Below is a small trained network, with its code and all its weights. Each question gives an input and a target symbol and asks what happens when units are switched off, that is, made to give their printed mean instead of their output.

import numpy as np


def w(rows, s, z=0):
    codes = np.array(rows[::2]) - 128.0
    scale = np.full(codes.shape[1], s)
    scale[-1] = z or s
    return codes * scale


def norm(h):
    return h / np.sqrt((h * h).mean(-1, keepdims=True) + 1e-5)


def f(y):
    return np.maximum(y, 0)


def softmax(a):
    e = np.exp(a - a.max(-1, keepdims=True))
    return e / e.sum(-1, keepdims=True)


def log_softmax(a):
    a = a - a.max(-1, keepdims=True)
    return a - np.log(np.exp(a).sum(-1, keepdims=True))


def net(x, mask):
    ids = ['αδθμπψω'.index(c) for c in x.split()]
    T = len(ids)
    res = E[ids] + P[:T]
    r = norm(res)
    for j in range(2):
        rows = slice(3 * j, 3 * j + 3)
        q, k, v = (r @ M[0][rows].T for M in (Q, K, V))
        z = softmax(np.where(np.tri(T) > 0, q @ k.T / 3**0.5, -1e9)) @ v
        o = O[0][rows]
        res = res + np.where(mask[j], z, o[:, -1]) @ o[:, :-1]
    y = f(norm(res) @ A[0][:, :-1].T + A[0][:, -1])
    res = res + np.where(mask[2:6], y, B[0][:, -1]) @ B[0][:, :-1]
    return log_softmax(norm(res)[-1] @ U[:, :-1].T + U[:, -1])


Q, K, V, O, A, B = {}, {}, {}, {}, {}, {}
E = w([
[71,163,161,114,188,2,139],'α',
[56,54,193,86,207,43,147],'δ',
[164,161,139,112,103,40,88],'θ',
[215,149,233,144,166,89,145],'μ',
[108,153,130,218,175,128,128],'π',
[34,125,227,105,82,237,66],'ψ',
[139,49,125,151,92,86,157],'ω',
],0.0058)
P = w([
[227,102,26,145,217,101,7],'0',
[168,86,72,155,186,117,2],'1',
[137,74,103,160,150,136,13],'2',
[114,98,143,168,86,128,58],'3',
[110,112,151,182,57,148,76],'4',
[95,110,189,193,22,140,95],'5',
],0.0029)
Q[0] = w([
[190,181,108,152,174,122,183],'h0',
[175,119,72,167,160,120,128],'h0',
[135,146,91,74,147,157,255],'h0',
[143,144,59,74,166,215,127],'h1',
[203,68,131,164,190,99,49],'h1',
[92,108,161,247,111,100,77],'h1',
],0.0097)
K[0] = w([
[113,88,71,16,89,94,170],'h0',
[145,58,18,141,120,71,128],'h0',
[69,146,66,9,126,129,74],'h0',
[192,105,74,108,208,25,162],'h1',
[193,66,71,191,74,229,121],'h1',
[85,68,178,99,2,202,127],'h1',
],0.0077)
V[0] = w([
[110,136,90,181,156,182,89],'h0',
[144,121,202,121,140,186,85],'h0',
[75,112,120,109,76,135,92],'h0',
[98,217,73,138,138,108,100],'h1',
[125,221,176,2,139,163,124],'h1',
[216,97,138,83,62,108,116],'h1',
],0.0082)
O[0] = w([
[97,193,125,240,88,174,163,201],'h0',
[224,125,180,190,156,234,86,182],'h0',
[157,109,58,206,123,78,79,73],'h0',
[120,112,117,116,63,179,26,124],'h1',
[54,172,207,74,78,182,202,2],'h1',
[2,110,160,181,162,35,162,84],'h1',
],0.0069,0.0043)
A[0] = w([
[1,31,110,153,68,104,132,1],'n0',
[162,155,77,184,161,42,129,77],'n1',
[173,84,121,121,189,75,90,117],'n2',
[145,154,172,136,75,244,165,79],'n3',
],0.0068,0.0036)
B[0] = w([
[56,2,201,147,24,222,64,156],'n0',
[160,39,116,74,128,160,164,230],'n1',
[112,180,133,142,71,172,173,254],'n2',
[116,101,6,113,123,79,176,247],'n3',
],0.0087,0.0041)
U = w([
[130,205,90,38,87,59,56,107],'α',
[151,108,109,3,142,201,209,32],'δ',
[62,61,176,126,61,126,89,86],'θ',
[108,206,222,143,202,111,112,254],'μ',
[191,169,113,179,140,200,45,180],'π',
[55,214,74,168,89,150,209,102],'ψ',
[136,58,84,179,205,54,143,65],'ω',
],0.0068,0.0031)

Each question gives the input, a string of symbols that net reads in full, and the target symbol t.
The units are the heads (3 rows each of Q, K, V and O) and the neurons (one row each of A and B). Each row of codes is followed by its name. A weight is (code - 128) times the scale printed after its matrix; where a second scale follows, it is the last column's (O, A, B and U).
mask holds one flag per unit, heads first, then neurons. A switched-off unit (its flag False) gives its mean, the last column of its rows in O or B, instead of its output. The means were averaged over made-up inputs and are rounded, as every weight is.
A unit's drop is (log p(t) with every unit on - log p(t) with that unit switched off) / (log p(t) with every unit on - log p(t) with every unit switched off).
The circuit of an input: a set's keep is (log p(t) with only the set's units on - log p(t) with every unit switched off) / (log p(t) with every unit on - log p(t) with every unit switched off). Starting from all 6 units, units are removed one at a time, each time the one whose removal leaves the highest keep (on an exact tie, the one counted first), for as long as the keep stays at least 0.8.
circuit, biggest first: the units of the circuit, biggest drop first
unit that matters most: the unit with the biggest drop
top k neurons: the k neurons with the biggest drops, biggest first
heads that matter: for each layer, one digit per head in row order, 1 if its drop is at least 0.15 and else 0, layers parted by /
drop of u: that unit's drop, to one decimal
input π ψ μ α, target δ: circuit, biggest first -> h1
input α ψ μ θ ω, target δ: circuit, biggest first -> h1, h0
input ψ α α, target μ: circuit, biggest first -> h1, h0, n3, n1
input μ θ α δ α μ, target μ: heads that matter -> 01
input α θ π θ δ, target π: circuit, biggest first -> h1, n3
input ψ α π α μ, target δ: top 2 neurons -> n3, n2
input ψ π α ψ π δ, target ψ: circuit, biggest first -> h1, h0
input α ψ α ω ω, target θ: circuit, biggest first -> h0, h1, n0
input ψ α μ π α θ, target ψ: circuit, biggest first -> h1, n3
input θ ψ α θ, target α: circuit, biggest first -> h1, h0, n1, n2
input π α θ δ, target θ: heads that matter -> 10
input δ α δ, target δ: circuit, biggest first -> n2, h1, h0
input π α μ δ θ, target μ: heads that matter -> 11
input ψ α θ π ψ π, target ψ: unit that matters most -> h1
input ψ μ α ψ θ, target δ: circuit, biggest first -> h1, h0
input α α δ, target δ: circuit, biggest first -> h1, n2, h0
input θ μ α θ, target μ: circuit, biggest first -> h0, h1, n3
input ψ π α ω, target ψ: top 2 neurons -> n1, n3
input δ α α, target δ: heads that matter -> 10
input π α π θ ψ, target ψ: unit that matters most -> n3
input π π δ ω α θ, target ω: drop of n1 -> 0.2
input δ μ π α μ ψ, target δ: drop of h1 -> 0.4
input μ ω μ, target ω: drop of h1 -> 2.5
